[  0  -2  -9   0  -5  13   2  -7   5   2  -7   0   5  -4  -6  -4  -2   3
  -6   1  -1  -7   7  -3  -2   4   8   5   9  -2  -7   8  -2   2  -2  10
  12  -3  15  -7   5   2  -3   1  10  -6   6   2  -1 -16   5   8   9  -1
  13   0] | 10
[  2   4   1  -4   6   3   2  -3  -1   0   3  -1   0   5  -2  -3   1   1
   2  -1  -2   2   1   2   2 -13  -6  -4  -1 -10  -6  -5  -1   1  -9  -7
  -2   1  -2   1   4  -5  -2   5  -6   7   2  -3  -1  -9   4   0 -14   2
  23   2] | 5
[  3   9   3  -5   6   2  -5   1  -6  -3   1   1   1   0  -3   1   1  -1
   2  -5   0   3   2   7   2  -7  -4  -6   4 -11  -8   9  -1   8  -4 -13
 -12   2  -7   3  -2  -1 -10   2  -6   9   3  -1  -6  -7   2  -1 -27  -1
  37   1] | 2
[  3   4 -14  -1   6   0   2  -3   0  -1   3  -2  -1   9  -2  -6   3  -5
   3  -3  -3   7   4   2   5  -7  -6  -2   9  -2  -8  -4  -2  19  -8  -3
  -7  -1   5   1   4  -7 -17   4  -5   6   0  -2  -1  10  10   5  -9   2
  33   1] | 2
[ -2  -7  -2  -3  -1  -5   7  -3  -2   1   3   2  -2   6   5  -1   0  12
   5  -1  -3   3   0  -8  -1 -11 -18  -5  -2  -6  -2 -17   0   7  -2  -5
  16   2  -9  -6   6   5   1   6  -9   3   0   1   1 -10  -7  -5 -14   5
 -34   0] | 11
[  0   7 -10  -8   6   3 -10   4 -12  -1   4   0  -1   9 -14   9  -2   2
   2  -1   5   4   3  18  -5  -3  -8  -8 -21  -1  -1  11   2 -10   4 -15
 -16   9  -3   9 -14  -9  -6  -3  -6   5   3  -6   2  26  -6  -2 -42  -1
  25  -2] | 2
[  1  -2  -4   0   0  -5   7  -5   4   1   3  -1  -3  10   8  -5   1   7
   9  -4  -5   2   6 -11   7  -8 -22  -6   5  -6  -3 -20  -3  27  -1   7
  15  -3   1  -6   4   7  -8   7  -6   9   0   5  -1 -15  -6 -11  -7   4
 -10   3] | 9
[  1   6  12  -7   0   9 -11   1 -10   0  -2   2   5  -5 -17   7  -5  -2
  -7  -1   2  -3  -2  13  -3  -7   4   1  -4 -14 -10  18   0 -16   0 -12
 -11   6  -4   2  -1  -3   3  -3  -2   2   7  -8  -4  -9  -1   6 -27  -4
  24   0] | 5
[  1  -4  -5  -1  -2   2   2  -1  -1  -1   1   0  -1  -1   6  -7   2   3
  -1  -4  -4   1   3  -6   9   1  -7  -2  12 -13  -6  -6  -2  15  -9   3
   6  -2  -3  -5   4   2 -13   4  -2   0   0   4  -4  -5  -3   3 -14   0
  -3   0] | 8
[  0  -1  -5  -5   0   5  -4   0  -5  -1   0   2   1   1  -9   2  -1   5
   1  -2   1   0   4   4   3  -3  -9  -3   1 -11  -6   4  -1   1  -1  -6
  -1   3  -6  -4  -1   2  -4   1  -3   2   5  -2  -3  -4  -7  -3 -25   0
  -2  -1] | 8
[  3   7   3  -4   4  12  -4  -3   0  -1  -4   0   5  -2  -8  -1  -2  -8
  -2  -2   1  -5   7   2  -6  -2   3  -3   6 -17 -12  12  -2   3  -1  -5
  -2  -1   2   0   0   4  -6   1   5   7   8  -3  -6 -20   7   2 -11  -3
  16   2] | 5
[  2   8 -12  -3   6   6  -6   0  -4  -3  -3   1  -2   4   2   8   1  -2
   7  -8   2   1   8  -1   0   6 -12 -11   2  -1  -4  15  -2  16   6  -7
  -7   1  -9   1 -16  11 -16   0   5   4   4   6  -5  -1  -3 -10 -26   0
 -18  -1] | 4
[  0  -9  21  -7 -13  -3  -6   2 -10  -1  -3   1   6  -9 -10  -9  -4   8
  -9   0  -1   1  -8   5  15 -10   9  18  28 -17 -10   4  -3  -9 -10   8
   4   1 -10 -16  26  -7  -1  -4 -14  -1   7  -5  -4  -2  -5  12 -12   1
 -16  -2] | 12
[ -1   0 -11  -4   4   8   2  -4  -1   1   1   2  -2   6  -6   8  -2  10
   7  -3   1  -1  10  -6  -5  -3 -28 -13 -18  -7  -2  -6   0  14   8 -10
  21   3  -5  -2  -8  12   3   5   2   4   3   0  -2 -21 -16 -13 -36   1
 -14   1] | 11
[  0  -9  -4   0  -6   5  -1  -2   0   1  -3   0   4  -5  -4  -5  -1   2
  -8  -1  -2  -4   2  -2   8   1   4   9  13 -12  -7   2  -4   4  -4  11
   7  -2   6 -13   6  -3 -10   0   4  -6   3   4  -1  -1  -3   9   3   0
  -1   0] | 10
[  1   8   5  -6   5  -4  -7   6 -12  -3   4   3  -5   6 -10   6   0   9
  10  -7   1   6  -1   8   6 -11 -23 -15  -8  -9  -1   5   0   7   1 -21
  -8   5 -23   2 -10   2  -3  -1 -17  12   1  -1  -5   3 -19 -15 -57  -1
 -16   2] | 4
[  2   7 -11  -1   7   8   0  -3   2  -1   0  -1   2   6  -8   0   1  -3
  -1  -1  -2  -3   7   4  -3  -5   3  -2   1  -9  -9   1  -3  10  -3   3
  -8   0  10   5  -4  -2  -5   3   3   4   2  -1  -1  -6   9   2 -16  -1
  40   2] | 3
[ -3  -6 -19  -2   0  13   5  -8   2   4  -3   0   1   3  -6   3  -1   7
  -1   0   0  -6  13  -8  -6   8  -8  -2  -9  -3  -7   0  -1   6   4   6
  18   0  15  -6  -8   4  -4   3  10  -1   5   1   3   4  -6   1   5   1
  -1  -1] | 11
[  5   9  -2   2   2   3  -9   6  -1  -7  -5   0   0  -9   7  -3   4  -9
  -4 -10  -1   2   1   5  11   4   9   0  29 -11  -5  18  -5  14  -8   3
 -15  -3 -11  -1  -3  -1 -28  -3   4   4  -1   7 -10   7   8   5 -18  -5
  10   0] | 0
[ -1  -6  -4  -2  -6  -5  -4   4  -5   1   1  -1   1   0 -10  -6  -2  11
  -5  -1   1   0  -3   6  14   2  -4   6   6  -1   1   6  -3  -1  -1   8
   2   2   1  -9   3 -15   1   2  -3  -6  -1   2   1  14 -16   6 -32  -1
  12   1] | 10
[  3  13  -2  -4  10   9  -2  -4   0   1   2   0   2   4 -10   4   0  -6
  -1   1   0  -3   7   4  -9  -9  -1  -7 -15 -13  -9   5   1   1  -3 -17
 -10   4   4  12 -10  -4   6   3  -1   8   1  -6  -3 -18  15  -1 -16  -3
  54   3] | 1
[  2   6 -35  -5  10   2   2  -7   0  -2   2   0  -4  17  12  -1   6  -5
  12  -8  -1   7  14  -5  -2   7 -16  -8  10   4  -5 -11  -1  26  -2   2
  -6   0   8  -1 -12   6 -41   1  -3   4   1   7   1  31  11  -1  -4   5
  -1  -5] | 2
[ -1  -2 -26  -4   2  11   1  -6   0   3  -1  -1   1   7  -8   1  -1   3
   0  -1   2  -3  11   0  -5   6  -8  -1  -4  -6  -6   1  -1   1   3   5
   9   4  15  -6  -4  -4 -13   0   5  -4   4   2   3   8  -6   3  -2   2
  12  -2] | 9
[  0  -4   8  -6  -7  -8 -13   9 -13  -4   2   1   0  -2  -8  -5  -2   7
  -4  -3   2   5  -9  13  14  -1  -3   7  11  -4  -2   8  -1 -14  -4  -1
 -13   5 -18  -8   7  -9 -10  -7 -14  -1   0  -1  -1  23 -19   4 -43   0
 -13  -2] | 7
[  2   8 -16   4   3   9 -10   6  -1   1  -3  -4   2   1 -15   0   0  -6
  -8   1   4  -5   1  17   2  13  10   5   0   6   0  25  -2  -2   1   7
 -21   1  15   8 -14 -17  -8  -8   9  -9  -1   1   2  27   3   8 -20  -6
  61   1] | 0
[  3   6   3   0   1   2  -7   5  -4  -2  -1  -1   2  -3  -7  -4   0  -1
  -2  -4   0   0  -2  12  10  -8   3  -1  13  -9  -4  14  -3   3  -6  -2
 -14  -1  -5   0   4 -10 -13  -3  -3   3  -1  -1  -3   3   0   3 -29  -3
  28   1] | 3
[ -1   2  -3  -2   4  -7   1   1  -4   2   5  -2  -1  10  -8  -4  -1   6
   5  -2  -1   4   0   5   8  -9 -13  -2  -1  -1  -2  -7  -1   5  -1  -5
  -5   2   2  -2   5  -8  -2   1 -10   5   1  -2   1   4  -9  -3 -25   3
  15   2] | 7
[  2   0  13   0   0  -2   3   0   5   0   0  -2   3   0   4 -11   1  -3
  -6   1  -5  -1  -2  -2  10  -8   9   6  18 -11  -5  -2  -2   7 -10   6
   1  -4   6  -4  12 -11  -2   2  -2   1  -1   0  -2  -9  12   8   2   0
  28   2] | 5
[  0  -7 -11  -1  -5  -4   4  -3   2   0   0  -2   1   3   2  -7   2   5
   0  -2  -3   2   2  -4   4  -1  -4   6  18  -2  -3  -9  -3  10  -9  13
  10  -2   7 -12   6  -4 -17   1  -5  -5  -1   5   1  12  -2   6   0   4
  -9  -2] | 9
[ -1  -1   2  -1   2  -5   5   0   0   3   5  -3  -2   9  -8  -7  -4  11
   7   1  -3   3  -1   0  16 -12 -15  -2  -1  -5  -2 -16  -1  11  -5  -3
   4   0   1  -4   8  -8   4   4 -10   3  -2  -2   2  -1  -9  -3 -20   3
  15   4] | 9
[ -2  -6   7  -5  -7   2  -4   0  -8   2   2  -1   5  -3 -19  -7  -4   9
 -11   4   0  -1  -4  11   6 -12   4  12   3 -12  -8   4  -1 -16  -8   2
   0   4   1  -6  13 -19   5  -2  -7  -3   4  -5   1   0 -10  11 -24   1
  22   0] | 10
[  3   8   2  -4   6   1  -7   1  -7  -2   0   0   1   1  -8   2   0  -4
  -1  -4   0   0   2  10   1  -4  -1  -5   4 -13  -7  10  -2   4  -4  -8
 -14   2  -4   5   0  -4  -9   0  -2   5   5  -2  -5   0   6   2 -27  -2
  32   1] | 2
[  0  -3  17   1 -10   0  -6   6  -2   0  -3  -2   5 -11  -9 -10  -3   4
 -12   0  -1  -3 -10  10  17 -10  13  16  18 -13  -5   4  -4  -9 -10  10
  -7  -1  -1  -9  19 -20   8  -3  -6  -5   1  -2  -2   0  -6  11 -24  -3
  23   2] | 9
[  0   4 -18  -2   8   7   4  -5   1   3   3  -1  -1  11  -7   1   2   2
   2   0  -2  -1  10   0  -8  -6 -15  -8 -16  -5  -9  -4   0  10  -2  -9
   1   2  12   4  -7  -4  -4   5  -2   4   3  -2   3   0   3   2 -17   1
  41   1] | 5
[  3   1  31   1  -4  -5   4   1   3  -1   3   0   3 -12   1 -13   0   3
  -3  -2  -8  -2  -6  -4  14 -26   3   1  29 -40 -11  -8  -4  15 -18  -5
   7  -5 -15  -6  29  -5  12   9 -12  11   3  -1  -9 -51   2  -1 -12  -1
  14   7] | 8
[ -2  -4 -18  -4  -1   6   2  -5  -2   1  -1   1   0   7  -2   3  -1   8
   4  -2   0  -1  10  -5  -1   5 -14  -3  -4  -3  -3  -8  -2  10   4   2
  17   1   4  -9  -5   6 -10   2  -3  -1   4   3   1  -5 -11  -4 -13   3
 -17  -1] | 11
[  2   8   5  -5   4   0  -6   4  -9  -1   5   0  -1   4 -12  -1  -1   3
   0  -1   1   5  -2  13   3 -13  -9  -8 -10  -9  -3   3   0   1  -2 -16
 -12   4  -8   7  -2 -10   2   1  -8   8   2  -6  -1   9  -5  -3 -45  -2
  34   3] | 3
[  2   3   7  -4   0   6  -5  -4  -6   1  -1  -1   4   1 -12  -3  -2  -3
  -4   0  -1  -2   1   9   3  -8  18   6   9  -7  -9  10  -2  -2  -4  -2
  -3   1   3  -1  10  -7  -6  -1  -3   4   6  -4  -3  -3   5   5 -11  -1
  30   2] | 5
[  1  -3   1  -3  -4   0  -3   1  -2  -2  -1   1   3  -5   4  -5   0  -1
  -3  -4  -2   2  -1   0   7  -2   4   9  23  -8  -5   5  -3  -1  -7   8
   2  -1  -3  -9  10   0 -15  -2  -2  -1   1   2  -3   0   2   6  11   2
  -5  -3] | 7
[  5   5  24   0   0  -3  -1   2   2  -2  -1   0   3  -7  -1  -8  -1  -3
  -1  -2  -4  -1  -5  -8  11 -16   6   3  18 -23 -12   1  -3   6 -12  -3
  -3  -3  -9  -2  19  -5   7   3  -6  10   3  -1  -9 -31   7   2 -11  -1
  19   5] | 5
[ -2  -8  -6   2  -2   7  12  -7   7   7  -2  -3   3   2  -6  -6  -3  10
  -3   3  -3  -9   7 -10   0  -3  -5   4  -3  -6  -7 -10  -3  11   1  12
  31  -3  19  -9   6  -3   8   5   8  -6   3   2   3 -22  -2  -1  12   0
  11   4] | 12
[  1   3  19  -2  -1   0  -3   3  -5  -1   2   1   2  -5  -9   0  -3   4
  -4   1   0  -1  -1   6   4 -13   0  -1   1 -14  -5   2  -1  -6  -4  -9
  -2   2  -8   1   8  -6  12   1  -9   5   3  -5  -4 -24  -4  -1 -19  -2
   9   3] | 7
[  1   3 -10  -5   8  -5   4  -3  -5   1  11  -1  -4  15  -4 -10   2   5
   7   0  -2   6   3   3  -2 -18 -15  -9 -15  -4  -7 -23   2   5  -6 -18
  -5   4  -2   2   2  -6  -2   6 -17   9  -1  -6   3   8   1  -2 -22   5
  28   1] | 5
[ -1   0 -14 -12   3  14  -5  -7  -9   0  -2   3   4   4 -10   5  -1   1
  -1  -4   3   2  13   8  -8   0  -6   0  -1  -6 -13  10   0  -8   1  -5
   0   5   2  -8  -5   3 -21  -2  -5   0  11  -2  -1   7  -1   7 -10   3
  -4  -6] | 8
